Below are the code and all the weights of a small trained network. Each question names an input and a target symbol and asks about switching units off, where a switched-off unit gives its printed mean instead of its output.

import numpy as np


def w(rows, s, z=0):
    codes = np.array(rows[::2]) - 128.0
    scale = np.full(codes.shape[1], s)
    scale[-1] = z or s
    return codes * scale


def norm(h):
    return h / np.sqrt((h * h).mean(-1, keepdims=True) + 1e-5)


def f(y):
    return y / 2 * (1 + np.tanh(0.7978845608 * (y + 0.044715 * y**3)))


def softmax(a):
    e = np.exp(a - a.max(-1, keepdims=True))
    return e / e.sum(-1, keepdims=True)


def log_softmax(a):
    a = a - a.max(-1, keepdims=True)
    return a - np.log(np.exp(a).sum(-1, keepdims=True))


def net(x, mask):
    ids = ['ΓΛΞΣΨαδεζθμτφ'.index(c) for c in x.split()]
    T = len(ids)
    res = E[ids] + P[:T]
    r = norm(res)
    for j in range(3):
        rows = slice(2 * j, 2 * j + 2)
        q, k, v = (r @ M[0][rows].T for M in (Q, K, V))
        z = softmax(np.where(np.tri(T) > 0, q @ k.T / 2**0.5, -1e9)) @ v
        o = O[0][rows]
        res = res + np.where(mask[j], z, o[:, -1]) @ o[:, :-1]
    y = f(norm(res) @ A[0][:, :-1].T + A[0][:, -1])
    res = res + np.where(mask[3:7], y, B[0][:, -1]) @ B[0][:, :-1]
    return log_softmax(norm(res)[-1] @ U[:, :-1].T + U[:, -1])


Q, K, V, O, A, B = {}, {}, {}, {}, {}, {}
E = w([
[106,178,149,162,159,78],'Γ',
[171,25,189,178,144,127],'Λ',
[107,181,153,174,165,80],'Ξ',
[142,3,229,143,142,148],'Σ',
[113,235,178,205,168,51],'Ψ',
[179,57,181,51,100,144],'α',
[21,144,145,89,246,115],'δ',
[7,111,169,138,200,139],'ε',
[130,155,88,103,10,51],'ζ',
[86,113,30,70,102,240],'θ',
[143,196,123,184,54,213],'μ',
[150,225,118,34,206,102],'τ',
[142,105,4,183,175,63],'φ',
],0.017)
P = w([
[5,53,170,100,104,128],'0',
[23,104,169,139,133,100],'1',
[53,116,153,146,127,118],'2',
[69,150,142,149,149,125],'3',
[111,165,124,142,144,132],'4',
[130,185,122,141,155,138],'5',
[157,207,110,142,167,146],'6',
],0.013)
Q[0] = w([
[105,90,93,141,151,64],'H0',
[159,93,204,90,154,121],'H0',
[132,75,110,147,145,186],'H1',
[69,167,79,89,112,148],'H1',
[78,255,79,126,104,124],'H2',
[128,163,85,173,66,126],'H2',
],0.018)
K[0] = w([
[109,103,103,161,88,108],'H0',
[118,97,153,95,132,105],'H0',
[64,93,165,127,134,95],'H1',
[106,215,80,125,173,146],'H1',
[252,186,70,134,160,136],'H2',
[136,145,29,110,140,109],'H2',
],0.019)
V[0] = w([
[87,120,121,225,32,124],'H0',
[63,101,158,107,179,85],'H0',
[46,97,61,110,85,141],'H1',
[107,123,170,201,182,239],'H1',
[114,207,233,83,70,205],'H2',
[101,119,197,7,168,104],'H2',
],0.011)
O[0] = w([
[139,156,227,105,175,197,172],'H0',
[124,114,81,75,174,109,254],'H0',
[214,182,113,86,177,156,174],'H1',
[109,123,28,133,47,178,158],'H1',
[118,156,176,89,9,128,80],'H2',
[163,138,100,198,20,103,196],'H2',
],0.013,0.0065)
A[0] = w([
[212,5,181,212,60,176,225],'N0',
[202,161,166,84,173,84,3],'N1',
[254,198,216,198,152,45,178],'N2',
[145,247,82,207,192,98,78],'N3',
],0.0087,0.0054)
B[0] = w([
[145,167,44,130,5,21,253],'N0',
[34,95,146,12,94,88,129],'N1',
[164,12,82,131,82,147,221],'N2',
[43,138,114,138,114,195,199],'N3',
],0.014,0.0055)
U = w([
[122,166,115,136,108,132,82],'Γ',
[160,177,58,122,124,87,99],'Λ',
[144,76,60,5,79,233,2],'Ξ',
[106,173,135,77,125,110,46],'Σ',
[134,29,210,70,104,151,174],'Ψ',
[74,131,223,174,108,77,96],'α',
[205,88,120,175,193,151,252],'δ',
[107,143,137,47,116,104,37],'ε',
[108,100,154,102,113,135,66],'ζ',
[98,136,147,133,114,144,67],'θ',
[158,83,129,127,24,121,201],'μ',
[90,84,142,125,105,156,63],'τ',
[198,206,208,149,93,197,182],'φ',
],0.011,0.0058)

Each question gives the input, a string of symbols that net reads in full, and the target symbol t.
The units are the heads (2 rows each of Q, K, V and O) and the neurons (one row each of A and B). Each row of codes is followed by its name. A weight is (code - 128) times the scale printed after its matrix; where a second scale follows, it is the last column's (O, A, B and U).
mask holds one flag per unit, heads first, then neurons. A switched-off unit (its flag False) gives its mean, the last column of its rows in O or B, instead of its output. The means were averaged over made-up inputs and are rounded, as every weight is.
A unit's drop is (log p(t) with every unit on - log p(t) with that unit switched off) / (log p(t) with every unit on - log p(t) with every unit switched off).
The circuit of an input: a set's keep is (log p(t) with only the set's units on - log p(t) with every unit switched off) / (log p(t) with every unit on - log p(t) with every unit switched off). Starting from all 7 units, units are removed one at a time, each time the one whose removal leaves the highest keep (on an exact tie, the one counted first), for as long as the keep stays at least 0.8.
circuit, biggest first: the units of the circuit, biggest drop first
most important unit: the unit with the biggest drop
k most important neurons: the k neurons with the biggest drops, biggest first
which heads matter: for each layer, one digit per head in row order, 1 if its drop is at least 0.15 and else 0, layers parted by /
input τ μ Λ θ, target φ: circuit, biggest first => H0, H1
input φ τ Λ μ φ μ, target δ: most important unit => H2
input ζ Ψ Ξ, target Ψ: which heads matter => 000
input Σ θ Γ ζ, target Ξ: 2 most important neurons => N2, N1
input θ δ Σ τ ε, target α: 3 most important neurons => N0, N2, N3
input Γ θ δ τ δ, target α: circuit, biggest first => H1, H2, N0
input δ Σ ζ τ μ Γ, target μ: which heads matter => 101
input ε τ θ μ Ψ θ, target φ: circuit, biggest first => H0, N2
input ε Λ Ξ Σ Ξ τ, target μ: circuit, biggest first => H2, N2
input Γ μ θ ζ, target φ: which heads matter => 100
input Λ Ξ θ Ξ, target Ξ: which heads matter => 010
input Γ Σ Γ Ψ μ τ μ, target μ: which heads matter => 001
input Λ δ Γ μ, target φ: which heads matter => 100
input Λ φ Ξ, target δ: most important unit => H2
input φ τ Γ μ Σ Ψ, target φ: 2 most important neurons => N0, N1
input φ Λ ε, target δ: circuit, biggest first => N0, H2, H1
input ε Ψ θ Ψ, target Ξ: which heads matter => 010
input ζ ε Σ ζ, target Ψ: 2 most important neurons => N2, N1
input ζ ε μ α ζ, target φ: which heads matter => 101
input α τ θ, target μ: circuit, biggest first => H2
input θ τ Ξ δ ζ Ψ, target Ψ: which heads matter => 010
input Σ ζ φ τ δ ζ Γ, target Ψ: 2 most important neurons => N2, N0
